Look-ups in named tables: a row name and a column name give one cell, copied from the table.

fes =
,zozopak,girude,fodon,pafilig,kere,fuzumas,zamitir,fidasin
resu,67,54,33,67,46,56,57,66
kasupe,69,41,47,59,45,65,52,50
nenapom,36,35,52,29,84,36,47,44
gofoven,65,67,63,52,61,61,61,60
bivutu,42,28,63,40,80,37,35,41
mezovi,61,68,38,47,59,62,68,55
neketu,85,52,78,34,70,95,59,21
fep,44,27,46,47,59,50,47,57
lod,70,51,78,58,58,59,57,64
tumu,81,51,54,33,47,74,76,37
siko,54,64,36,48,63,62,61,42
kotekig,43,63,27,58,52,60,64,70
ribofom,75,66,38,78,65,50,71,38
viroge,52,32,71,33,86,41,34,51

What is the zozopak of kasupe in fes?
69
What is the pafilig of viroge in fes?
33
What is the kere of lod in fes?
58
What is the fodon of neketu in fes?
78
What is the fidasin of kotekig in fes?
70
What is the fidasin of gofoven in fes?
60
What is the kere of fep in fes?
59
What is the fodon of ribofom in fes?
38
What is the zamitir of gofoven in fes?
61
What is the fodon of kotekig in fes?
27
What is the fuzumas of kasupe in fes?
65
What is the zozopak of siko in fes?
54
What is the girude of resu in fes?
54
What is the girude of siko in fes?
64
What is the girude of kotekig in fes?
63
What is the fodon of viroge in fes?
71

rokesud =
,fozur,dimime,gis
nitapu,0.026,0.721,0.766
begatak,0.229,0.633,0.428
pid,0.101,-0.812,-0.665
nad,-0.125,-0.001,0.461
rofek,0.308,0.340,0.212
geg,0.591,0.279,0.237
lete,0.058,-0.700,-0.697

gis of rofek is 0.212
dimime of rofek is 0.340
gis of geg is 0.237
gis of nitapu is 0.766
gis of lete is -0.697
fozur of nad is -0.125
dimime of begatak is 0.633
dimime of pid is -0.812
fozur of nitapu is 0.026
dimime of nitapu is 0.721
dimime of nad is -0.001
gis of pid is -0.665
fozur of begatak is 0.229
gis of nad is 0.461

Table lidit
,negilil,ponu,sas,vizuda,vem,miti
nuku,123,118,121,34,134,106
rizezup,153,108,135,64,99,122
puna,133,123,152,193,114,106
batin,103,128,102,107,120,129
filute,161,134,130,100,133,146
zabude,103,100,180,54,143,140

What is the vem of nuku in lidit? 134
What is the vem of batin in lidit? 120
What is the vem of zabude in lidit? 143
What is the sas of batin in lidit? 102
What is the vem of rizezup in lidit? 99
What is the vizuda of nuku in lidit? 34
What is the miti of filute in lidit? 146
What is the vem of filute in lidit? 133
What is the sas of zabude in lidit? 180
What is the miti of rizezup in lidit? 122
What is the ponu of zabude in lidit? 100
What is the ponu of batin in lidit? 128

Table lirivuz
	rezizo	tubi
tuk	6168	2294
vep	6017	7065
letami	6656	4173
rezo	6091	8199
lim	7102	9151
gab	5782	6243
zetek	6610	8391
kug	6611	5321

What is the tubi of gab in lirivuz?
6243
What is the tubi of tuk in lirivuz?
2294
What is the tubi of kug in lirivuz?
5321
What is the tubi of zetek in lirivuz?
8391
What is the tubi of vep in lirivuz?
7065
What is the tubi of rezo in lirivuz?
8199
What is the rezizo of zetek in lirivuz?
6610
What is the tubi of lim in lirivuz?
9151
What is the rezizo of tuk in lirivuz?
6168
What is the rezizo of rezo in lirivuz?
6091
What is the rezizo of lim in lirivuz?
7102
What is the tubi of letami in lirivuz?
4173
What is the rezizo of kug in lirivuz?
6611
What is the rezizo of letami in lirivuz?
6656

sevizes
cols = bizum, dun, lil, dasot, figega, zaset, bogira, ditodo, sasoza, nogif
bonano: [69, 41, 14, 46, 44, 30, 38, 43, 38, 28]
fodit: [58, 4, 24, 55, 36, 42, 13, 46, 32, 60]
sokuv: [20, 46, 27, 40, 31, 52, 55, 34, 41, 36]
zif: [53, 22, 37, 38, 40, 28, 18, 34, 31, 38]
kino: [14, 52, 16, 42, 31, 46, 77, 30, 47, 24]
bekof: [9, 29, 52, 38, 26, 55, 22, 31, 33, 65]
musiver: [62, 41, 24, 32, 45, 18, 44, 34, 38, 18]
bopobe: [33, 59, 22, 30, 40, 27, 72, 30, 44, 12]
pimu: [29, 24, 24, 55, 29, 50, 37, 40, 38, 58]

figega of sokuv: 31
sasoza of musiver: 38
zaset of sokuv: 52
ditodo of bonano: 43
bogira of bekof: 22
zaset of musiver: 18
nogif of pimu: 58
sasoza of kino: 47
ditodo of bekof: 31
nogif of bopobe: 12
sasoza of pimu: 38
figega of musiver: 45
nogif of kino: 24
bogira of bonano: 38
lil of zif: 37
dasot of kino: 42
nogif of fodit: 60
figega of bopobe: 40
zaset of kino: 46
Row with the largest ditodo: fodit

fonu:
         dudat   vuso
niteg     -541   -624
deda      2215   3812
fel       1970   3066
ralen    -1873  -1430
samepog  -3092  -1922
pumoga     927   1125
zan       2507   4438
tef       3056   6798
sen       -265   -355
gize      2524   4460
fimorol  -4231  -2245
gusefak   -283   -396
pize     -8039  -2700

sen, dudat -> -265
zan, dudat -> 2507
gize, dudat -> 2524
niteg, dudat -> -541
deda, dudat -> 2215
deda, vuso -> 3812

Table pafos
,nasor,fepimu,vup,makedi
buduro,108,79,88,95
vig,73,73,99,116
tal,44,87,67,103
topilop,98,91,158,89
sab,96,74,58,96
kiz,69,46,29,61
fadali,81,69,196,72
lal,97,65,135,92
zakito,87,93,124,81
lak,117,142,93,118
puf,98,62,111,66
zukane,102,79,154,58

vig, vup => 99
lak, fepimu => 142
lak, nasor => 117
fadali, vup => 196
zukane, vup => 154
puf, fepimu => 62
puf, nasor => 98
topilop, nasor => 98
zukane, fepimu => 79
sab, fepimu => 74
fadali, fepimu => 69
tal, vup => 67

pumag =
	tol	paseze	fugenos	masit	pereni	rol	dazogo	bafovol	muvibem	pifu
bil	93	155	120	31	105	149	128	133	99	140
boba	81	72	76	157	76	109	94	77	133	82
gogok	80	189	117	31	145	156	159	160	69	135
midir	116	124	121	93	84	147	98	106	151	158
pobilis	149	118	136	117	130	101	76	99	125	144
sev	24	176	39	79	56	199	122	106	105	85
gisa	101	82	66	115	87	55	101	77	64	76
vora	127	100	114	84	76	54	47	69	94	138
bidole	70	155	64	73	59	134	87	90	81	102
loma	87	61	99	127	58	114	47	64	158	75
sef	122	87	109	82	111	94	111	109	85	86
rasu	41	143	43	87	80	138	117	101	65	52

paseze of loma is 61
paseze of vora is 100
paseze of midir is 124
tol of boba is 81
rol of pobilis is 101
paseze of rasu is 143

pizit =
      segaga  tamutu
zef      226      17
luv      142     182
gura     219      75

segaga of gura = 219
tamutu of zef = 17
tamutu of luv = 182
segaga of luv = 142
tamutu of gura = 75
segaga of zef = 226

Table vobori
         tepasa  relutot
lalibar     478      783
gez         791      422
vob         212      963
neb         814      671
soro        782      806

relutot of lalibar is 783
tepasa of gez is 791
relutot of soro is 806
tepasa of neb is 814
tepasa of lalibar is 478
relutot of vob is 963
tepasa of soro is 782
relutot of neb is 671
tepasa of vob is 212
relutot of gez is 422

Table rafasub
columns: gobu, zega
sotunun: [97, 126]
vosut: [93, 134]
tonor: [102, 136]
kopab: [153, 82]
bikodeg: [126, 55]
mas: [131, 61]
zodosi: [117, 148]
vig: [131, 135]
rega: [120, 220]
rumugur: [118, 225]
pimilod: [102, 47]
kop: [137, 137]
tet: [117, 29]

What is the gobu of kopab in rafasub?
153
What is the zega of tet in rafasub?
29
What is the gobu of zodosi in rafasub?
117
What is the zega of sotunun in rafasub?
126
What is the gobu of sotunun in rafasub?
97
What is the zega of rumugur in rafasub?
225
What is the zega of pimilod in rafasub?
47
What is the gobu of kop in rafasub?
137
What is the gobu of tet in rafasub?
117
What is the gobu of vig in rafasub?
131
What is the zega of rega in rafasub?
220
What is the zega of vig in rafasub?
135
What is the gobu of bikodeg in rafasub?
126
What is the zega of kopab in rafasub?
82
What is the gobu of pimilod in rafasub?
102
What is the zega of zodosi in rafasub?
148
What is the zega of kop in rafasub?
137
What is the zega of tonor in rafasub?
136
What is the gobu of rumugur in rafasub?
118
Which row has the largest gobu? kopab

taz
|  | gavadi | gurosil | valoz | feba | lis | gom | fafe | sezik | mifegez | fesuto |
|---|---|---|---|---|---|---|---|---|---|---|
| pepil | 63 | 63 | 69 | 62 | 68 | 57 | 62 | 70 | 62 | 68 |
| numo | 62 | 63 | 75 | 63 | 67 | 45 | 63 | 73 | 62 | 64 |
| marasiz | 63 | 62 | 55 | 63 | 23 | 78 | 63 | 37 | 63 | 46 |
| kurisi | 63 | 63 | 62 | 62 | 98 | 79 | 62 | 83 | 62 | 79 |
| tis | 63 | 63 | 63 | 62 | 72 | 80 | 62 | 70 | 62 | 69 |
| fis | 63 | 62 | 50 | 62 | 69 | 78 | 62 | 59 | 63 | 64 |
| kiro | 63 | 62 | 60 | 63 | 58 | 37 | 63 | 57 | 63 | 59 |
| teni | 63 | 63 | 60 | 62 | 82 | 60 | 62 | 71 | 62 | 73 |
| bot | 63 | 62 | 61 | 63 | 49 | 90 | 63 | 57 | 62 | 56 |
| nol | 63 | 62 | 52 | 63 | 49 | 48 | 63 | 47 | 63 | 58 |

fesuto of kurisi = 79
valoz of marasiz = 55
gom of numo = 45
gavadi of teni = 63
fafe of bot = 63
fafe of nol = 63
gurosil of nol = 62
gurosil of teni = 63

